[  -5 -368 -337  178  -83  -16  132  -92  486  -64  233  256   -1    6
  102 -271  158   70 -352 -595 -299  -91  141 -231  128   -1  -25   79
  490  230  307   65  366  261  139 -255   67   97] => kinu
[ -22  -22  181  147  105 -136  130    0  192  -89  -99 -184   52   98
   45  -83  -96 -224  -37  152  269 -148 -226  -78  102 -106   41  -69
 -126   93 -209   41  143  138  233   13  -14  305] => fegib
[  18  -74 -339  -17 -235 -112 -173  184 -234   53  147  -52    6  -32
  147   93 -356    3  330 -265 -213 -468  -17 -338  380  -95   -5  -71
  257  314 -262  210  194 -237  225   -6    9  -33] => diro
[  41 -123  241  258  364 -216  -49 -358 -110   32   12 -108  391  152
  152  181   -3 -193 -219   -6  179   74   13 -116   65 -315   11  328
 -199   28   91  397  512  219 -303 -104   49  181] => Rov
[-122  143 -279  -36  119 -141   91  180   47 -471 -168 -123 -116  -44
 -237 -141   98 -349  -21  -15   35 -135   56 -230    9   33 -248 -179
  151  243  245  -53  324  435   42   75 -118    5] => kinu
[  89 -366   42  107  373   86  -37 -495 -174 -104    9 -185  269  336
  159  197 -110 -114   38   -2  250  154  558  -67  -25 -425  -56  286
 -181  -11    8  655  409 -148 -229 -397 -182  119] => ruz
[ 105  120   47   25 -352  -50 -396  271 -213   68  -20  325 -335 -117
  -73   78  -94   43  126 -166 -307 -499 -189 -224  585  260  -68 -532
  294  278 -436 -195  125  -44  -95  460   -5  -41] => Fazi
[-136  -52 -430   90  366   -6 -149   67  453    2  254  -77   19   71
  116  -47  241   90 -390 -304  106 -219  262 -106   29   23   14  308
  245    1  123 -249  152  309  -41   36 -206 -151] => pum
[  98   84 -118 -493  492  -27 -198 -166  201 -282  -65 -291    6 -242
 -146 -211  427  315 -386 -165   45  -11  132  -73 -100 -239 -494  381
  292 -228  339  -18  148   30    5  308  151  -55] => Rov
[-201 -148 -306  -82  164  -91  -49  115  364   47   77  334    5   18
    5 -191  236   38 -606 -370 -158  309   95  -66 -104  140   55  116
  240  -83   78   90 -169  225 -105  162  -26  -83] => diro
[ -79 -239   23  133  454  -38 -359 -113   50 -111  292  103   59   36
  164   -7  327    7  -95 -268  -13 -192 -219  168    5 -298  185  186
  169   71 -232  251  290 -158  168  158  179  -29] => ruz
[ -98  -72  -38 -190  119  -93   -8  -65   46  -65 -152   57   66  -31
   27  -48  224  -72 -264  186  323  -63   46   86  -61 -146 -239  617
  -15 -158  338 -251  175  453   22  288    0   13] => Rov
[  70   70  140  173  -79  250  249   86 -107 -283 -233 -266 -415   33
  -60    7 -167 -147   -1  346   56 -193  -96 -143  155   12 -148 -272
   85  431  121   89  123  220  282  114 -123   93] => Fazi
[ 178  167  150 -206 -453  -59   36 -288 -133  -51 -191   68 -235  -18
 -249 -552  124   28   18  195   17  -47  110 -214 -173  -73 -332 -323
  -99  -70    2   11  -16  191  -77  273  173   10] => Kalos
[ 201   83  121  122   25   11  202  -88  514 -204   31 -153   72  172
 -102 -109 -261 -181 -255  341  353  -64 -117 -244   44  -64    1 -258
 -414  -70   84  294  -31   67  457  -66   29  196] => pum
[-144  222  114  268 -410  152 -262  -79   25   12 -163  383 -177  265
  -62  -18   20  105 -307 -303 -104   58  192  193  336  116  273 -211
 -194 -196 -767  267   20   97  -61   97 -220  -33] => pum
[  48 -106  167 -126  151   35   27  -25 -255 -219 -213 -277   11   46
 -187 -124   -5 -117  235   38   85  -25 -102  -64  190 -268  -51 -182
  -62   97 -195   21  -25  -48  390  161  -30  242] => Fazi
[ -87 -220  -93   89  -86  -66 -289   21 -191   83   96  302  105  333
  388  110 -148 -218 -208   50 -241 -291  301 -319  158 -452  -58  235
  -44  313 -171  148  367  307 -446 -140  157 -147] => pum
[ 215 -106  203  -71 -369 -246 -154 -319 -161 -141    7   36  159 -173
 -122 -392   68  112  -43  -89   36  112  412 -182   67  -33   28 -197
  -20  -56  144   43  180  -88 -240  142    7  183] => Fazi
[  -7 -219   68 -194   32 -212  247  -17 -166  -84    4 -139  154 -277
   66 -123   33    4  -26  -60 -267  365 -227 -280  134   33 -208  117
  520  -51  366 -161  231 -176  -75 -148  203  197] => pum
[ -41 -150 -242   28  371   26 -252  180  401   30  211   36   -5   51
  134  -16    2  185  -40 -440 -202  -35  -83 -174  292 -146   88  -32
  298  211 -227  200  100  -54 -139   58   33   15] => tisal
[  32  -10 -234  -45  159  -46 -248 -138   68 -256  186   90   23  -32
   62   28   76  -16 -566  190  -20  -55   95 -132 -281  -58 -148   52
  -93 -214  278  -97  158   -5  -65   83  -78  -30] => Kalos
[-261 -236 -199  167   85  -33  197 -144  191  -70  237   77  129  -14
  -12 -310  136  -60 -371 -287  -94   90  226 -137  227   14   50  262
  -98   43  -15  -47  181  376   92 -142 -216   14] => fegib
[  42  364   65 -351 -177  -41  101 -124  240   16 -159   57 -182   27
 -319 -198  133 -179 -283  354  225 -115 -215   42 -110  255 -113 -100
 -260 -183   76 -202  173  418  159  416    0  -63] => Kalos
[  72 -123    3 -305 -372  -54  136 -156  133  155   95  180   53  150
  -21 -188   63 -174   61  318  139  -29   49 -133  104   78  -39  146
 -305 -121  -77 -272  102  100  -40  -92 -105   40] => ruz
[  65  -31   68  146 -378 -450   60 -139 -150 -139   -1  653  240 -251
 -166 -468   71 -132 -132 -292 -412 -132  -73 -321  320  352  -67  -63
  -88  176  170 -274  117  147 -215  166  273   32] => ruz
[  -8  159  -69 -163    7   77   27  -38  375  -95  -44  -97 -106 -129
  -50 -115  227  167  -30  174  -31  307 -189   27 -214   44 -186  177
   63 -152  329 -360  198  137 -107   49  -30  129] => kinu
[  -4   48  146  208 -488  371 -106  151  247  103   41  238  -52  -54
 -115 -125  -89 -101  -15   15 -253  102   58   56  356  244  125 -128
  -93  -91 -440  -77 -118  143 -206   65  -22 -109] => Rov
[ 203  169  344  225  233  -91  224 -131  240 -241   97 -443  221 -105
  -72 -156  -47   14 -113  146  523 -249  -91 -132   45 -132  -86 -251
   -7   79   51  137  298  -63  453 -214  130  142] => fegib
[-105   24  -30  -15 -331 -218  249 -356   -9  103 -143  103 -132  240
    8 -111   60 -244 -275  256  279 -144  247 -120  -91  -27    2   32
  139   91 -100  -48  552  362   -8   97 -213  197] => diro
[ -84 -280  115  252  -96 -104  -85    6 -101  314   24  165 -194  236
  338  -58  -51  -73 -217 -104 -147   16  259   -9  389 -241  474 -155
  145  552 -264  363  293  212   13  -60 -113   -2] => fegib
[-231 -207 -148  264 -338  -51  185  172  117 -218  -53  330 -169 -200
  -53 -212   -2 -140  182  -73 -313  387    8   71  343    4   81  -67
  226   12  340 -329  253  304   17 -145   -4  219] => diro
[ 103   97   25  -29 -460  121 -571  -52 -502  -53 -223   35 -219   93
  -19  299   74  135  471   43  -48 -577   61  -93  117 -384 -333  354
   88 -161 -318  -74  -88   18 -122  631   65  -42] => Fazi
[  -3 -204  302   68 -314  131 -107 -416  295 -168  -84  322 -136  705
   62  -18  289 -280 -545  255  237  315  229 -130 -225 -251  196   98
 -182 -171  -70  460  220  483   61    2 -293  279] => Rov
[ 182   49  406  410 -500  124 -158  -47 -206 -136 -142  -91  159  161
  240  442 -310 -235  224  303  -84 -144 -269 -293  -83  118  -75  218
    1  -80  113  -10  201   87 -384  -50   71  250] => Kalos
[-135  -29  -85  -51  107 -125  110 -110   33  -57  -49  100   26 -205
  -87  -97  292   74 -323  106  209   24  143   74 -290 -134 -164  273
   10  -91  446 -335   85  381   -8  314  -18  -28] => Kalos
[   5 -105   89  215  316 -184   25  -47  250 -245  157  -70  246 -219
  -92   43  207  -13 -235 -362 -235    1   88 -252  237   87   15 -123
  417   89  223 -235  345   90 -189  -68   12  182] => tisal
[ 129   57 -103  199  -17  -90   29  118  452 -100  184   84  206 -298
 -203  -30   98  -26 -263 -236   87 -296  167 -131  161  388  -18 -110
  367   30  187 -371  177   92 -129  168   -6  -86] => kinu
[  23  -35  431 -102   47 -253 -323 -136 -475  319  -77  105 -115  112
  283  324  139  102 -491  342  -34  531  -76 -154   92 -187  113 -250
   49  -62  139  197  352   65   22   91 -140  101] => pum
[-102  161  247  -14  740 -129  -11  183  155   30  -21 -457  151  -79
 -126  297   64  -60 -370   84  285  -45  -37  211  155 -273  345 -392
 -117   97 -281  103  -26   27  393  218  -74   25] => tisal
[ -39  -64  -12 -203 -158 -176  135  -81  -59  242   50  -92 -113 -162
   18 -369  -64   16   33  413  -19 -109  119 -143  -57   66  -80  -23
 -294  -19    4 -580 -346   58  -96  342  -68   75] => pum
[ -48 -262  125  289  206 -164   83 -237  224  320  321   73  252  247
  374   70 -184 -199 -227  -30 -165  -98 -107 -211  228 -102  181  166
  -50  190 -124  268  323   77   33 -433  214  141] => diro
[  22 -167  231  -91  245 -268 -318 -314 -309 -366  137  -14 -136 -141
  107 -131  177  283 -245 -169 -169 -147  131  -83   77 -218 -188   33
   -4   -6  284  267  201  -56  -74  299  144   91] => kinu
[  50  180  250   70 -495 -367  304 -565 -458   33   25  135   79   26
 -180 -217  336 -155    2  274   18  -15  104 -372  -59    6 -137   31
  -16  136  -56 -103  345  102 -324  -31  -26   33] => Fazi
[ -94 -137  -72   64   60 -430  -48 -245  121  146   57  348    7  -22
  129 -323  216   85 -173 -303 -275  250   18  -99  176   -7    5  150
   65   -6  190 -108  261  204 -378  -81   84  174] => fegib
[-285 -221 -474  206   60  212 -222  352 -212  102   71 -257 -230  -62
  291  -18 -130  155  -64 -163 -495  144 -143 -188  417 -516  149  -64
  450  220 -611  106  -98 -170  406   71 -165   74] => tisal
[ -82 -301   -1  193 -190   -8  -11  288  350  -70  166   59    4  -12
  159  137  -58  210   85 -677 -196  -98  -97 -115  406   37  201   81
  315   39 -198  164  -77  -32 -366   53   -7  182] => pum
[ 201  122  408  349 -217  159  193   84  364  -81  -22 -190  117 -239
    5  -99 -454   13   -8   48  -14  127  284    3  163  407   75 -349
   70   60  141  246 -185 -161 -391 -309  183   36] => Rov
[ 101   31 -171  -99 -131 -124  164 -192  286 -138  -32  -68 -196 -152
 -114 -481  135 -105  -38   34   82 -448  -34  -69  228  187 -313  130
  178   41  202 -357  434  300  237  110  104   84] => kinu
[-114 -123 -137 -295  -74 -170  249 -172  250   39  -28   81    9  -61
  -59 -397  171  128 -281 -136   22  126  171 -138  -31  -46 -145  108
  253  -62  -82 -127   12    2   85   25  -30  162] => fegib
[ -23   45 -196  -50  260  -65  267  355  477    7  227  -98    6 -356
   96 -342 -167  110 -311 -122  124 -282 -222  -98  218  293  -81 -254
  512  339  135 -284  286  -35  240  -97  221 -104] => pum
[ -48 -212  107   -2  272 -320  179  241  467  -11  195  236  161 -236
  167 -109  229   -9 -425  -83   98  -31   68   -9  109  158  336  -91
  314  546  384 -225  221   87  116  -98   72  -11] => ruz
[-180  -44    0  239  -17  156  136   50  443 -270   71  -86  -63  -81
   13  102  -31 -169    4  257  -57   16 -199  -33   49 -307   57   83
 -200  169  -67   95  184  165  300  -55  -74  282] => Rov
[ -25  229  232  139  -90  -15  272  234   89 -391 -350 -420   66 -122
 -165   15 -188 -189 -124  106  320 -219  -80   10  105   -8   46  -97
   56  151  -65   32   28  213  122  281  -34  219] => Rov
[-134   -5 -111   40 -369 -209 -146   41   27 -241   17  620  185   78
 -128 -302  187 -191 -464  -45  255  -82   56  -21   26 -180  -75  189
 -219 -262  -13  -95  154  536 -167  296   94  -82] => Rov
[ 203  231    9   41  376 -164   -7  -16 -163 -193    9 -394  -95 -217
 -153   27 -131  118 -194  -96  143 -607 -121 -235  141  -46 -192 -559
  121  255   31   69  233 -155  514  303   14   18] => pum
[-171  132 -285   -2 -132 -156  321    7   49  136 -140   77 -216 -252
 -167 -278   99  -45   -5  -93 -431   56   50 -119  391   45  -58 -197
  273  341  -30 -366  312  284   37  -55  -48   27] => tisal
[ -44  120   86 -181  576 -227   76  119  162 -130   46 -358  187 -279
 -202  -39  168 -204 -191  -60  537 -357 -185  193  -96   52   25 -261
 -118  118 -331  323    3 -148  520  120   -6  -38] => Rov
[ 101   32  105  152  -88    6  106    1  188 -343 -157  -97   55  -22
  -15 -222 -159 -249 -302   51  136 -283 -170   -4  113   90  114 -234
    6  221 -270  102  406   35  211   28   13  246] => tisal
[  20  115  -12   29  172   31  127 -142  284  -75   45  250 -225 -161
 -329 -284  194  -86  -12   68 -206  -21  -62 -144  183  194 -311 -208
   45  152  156 -196  101  226  -55  152  145  -72] => Fazi
[-111  132   70   48  219 -108  -24  126   23 -215   83  -58  -55 -367
 -211 -404   10  -64  315 -178 -261   98 -529 -154  406  165 -166 -403
  193   95 -349  146  116 -158  200   66  271   64] => tisal
[  -3  301  -56  165  -56  123 -153   60 -384  241   76 -226 -303 -280
  -33  211 -364  250  899  -85 -143 -771 -140  -40  247  -74 -336 -147
  206  287 -440  211  -79 -345  188  308  275 -261] => diro
[ 234 -303   16  -38  -58 -230   67 -170  495 -163  256  210  135   25
    3 -271  246 -137 -284   29   39  217 -347 -509  -27  158 -158  -20
  318 -152  355 -213  432   53 -180   10   42  393] => diro
[-158  -27  218 -104  103 -168  -38   62   60 -484 -189  240  -26 -124
 -200 -263  412  -25 -343 -166  -51   97 -143    9   56   68 -156  181
  163 -128  154 -393   95  376 -243  506   65  147] => fegib
[ 117  230  334 -100 -461 -213 -196 -225   32  201   26  220  200 -181
 -210 -451  145  -81 -104   59  263  370 -201 -131  318  314 -108 -230
 -273 -348 -505  362  367   50 -241   27  113   14] => Fazi
[-110 -280   72  -87 -159  -72  -62 -292  166  122   41  420 -192  261
  254 -184  295 -144  -98  128 -109  -25 -102  -87  -43 -200  -95  208
  244  134  -72 -127  637  314   22 -100  102  235] => diro
[  19  207  441  178 -247 -204   71 -316   29   32   39  576  284  145
 -160 -362  126 -298  517  -13   83 -283  -20  -65 -163  354  -25  127
 -450  319  -84  143   49  267 -120 -151  389 -214] => diro
[ -64  305   19  -85 -129 -140   83   29  -91 -145    8  129 -104 -166
 -210 -218   40  147 -320  211  122  260 -213  -72  139  146 -167 -192
 -246 -305  309 -336  117  277   57  235  -73  -51] => pum
[-204 -221 -243  362  444  154  -97   95  308 -361   73  -98  115  244
  120  129  231   -2  227 -593 -128 -128   53 -137   76 -365   18  443
  422  247 -244  293   45   76 -155 -181  -11   62] => tisal
[  84  271  457  303 -718 -269  -67 -426 -402  442   64  650   35  187
   28   74  -41 -165 -183  443 -105   21  297 -119   25   91  237 -103
 -582  174   -7  252  212  351 -411   61   90 -295] => diro
[ -43  -71 -145  148  218  -49  -80   90  170  110  354  111  -38 -222
   87   97   -5  -35 -226   -1 -332  -56  -25 -235   65    8  -89 -339
  400  245  304 -212  310   66  -36 -155  143  -59] => Fazi
[-316   81   43  299 -108  -31   53 -234   76   84   70  423   52  206
   40  -33  -75 -149 -261  102 -202  319  255  -72  -87  -56   45  128
 -363  -36  136  217   51  538 -347 -165   69 -113] => Kalos
[-110   16   19  -51  229 -199 -222  165  -84  -16   13  234   87 -150
  276 -145  -51  175  145 -196  -92 -351 -152 -146  341   32 -161  203
  147  470 -192   53  154 -131  143  -33  272 -108] => ruz
[  33    0   80  155 -247    8  142  -69  200  312   44 -136  -29  189
  239   75  -90 -300   90  229 -208   94 -236  -93  248  215  306   72
  114  212  -54 -155  491  141   90 -415  -90  180] => diro
[  82  -37   50 -164 -222  -98  134 -192   -2   60  117 -102   93 -365
   -1 -207  149  178 -414  -65  111 -226   26  147 -253  103 -188  124
   22 -314  134 -148  -19  -98  235    5  141  -28] => fegib
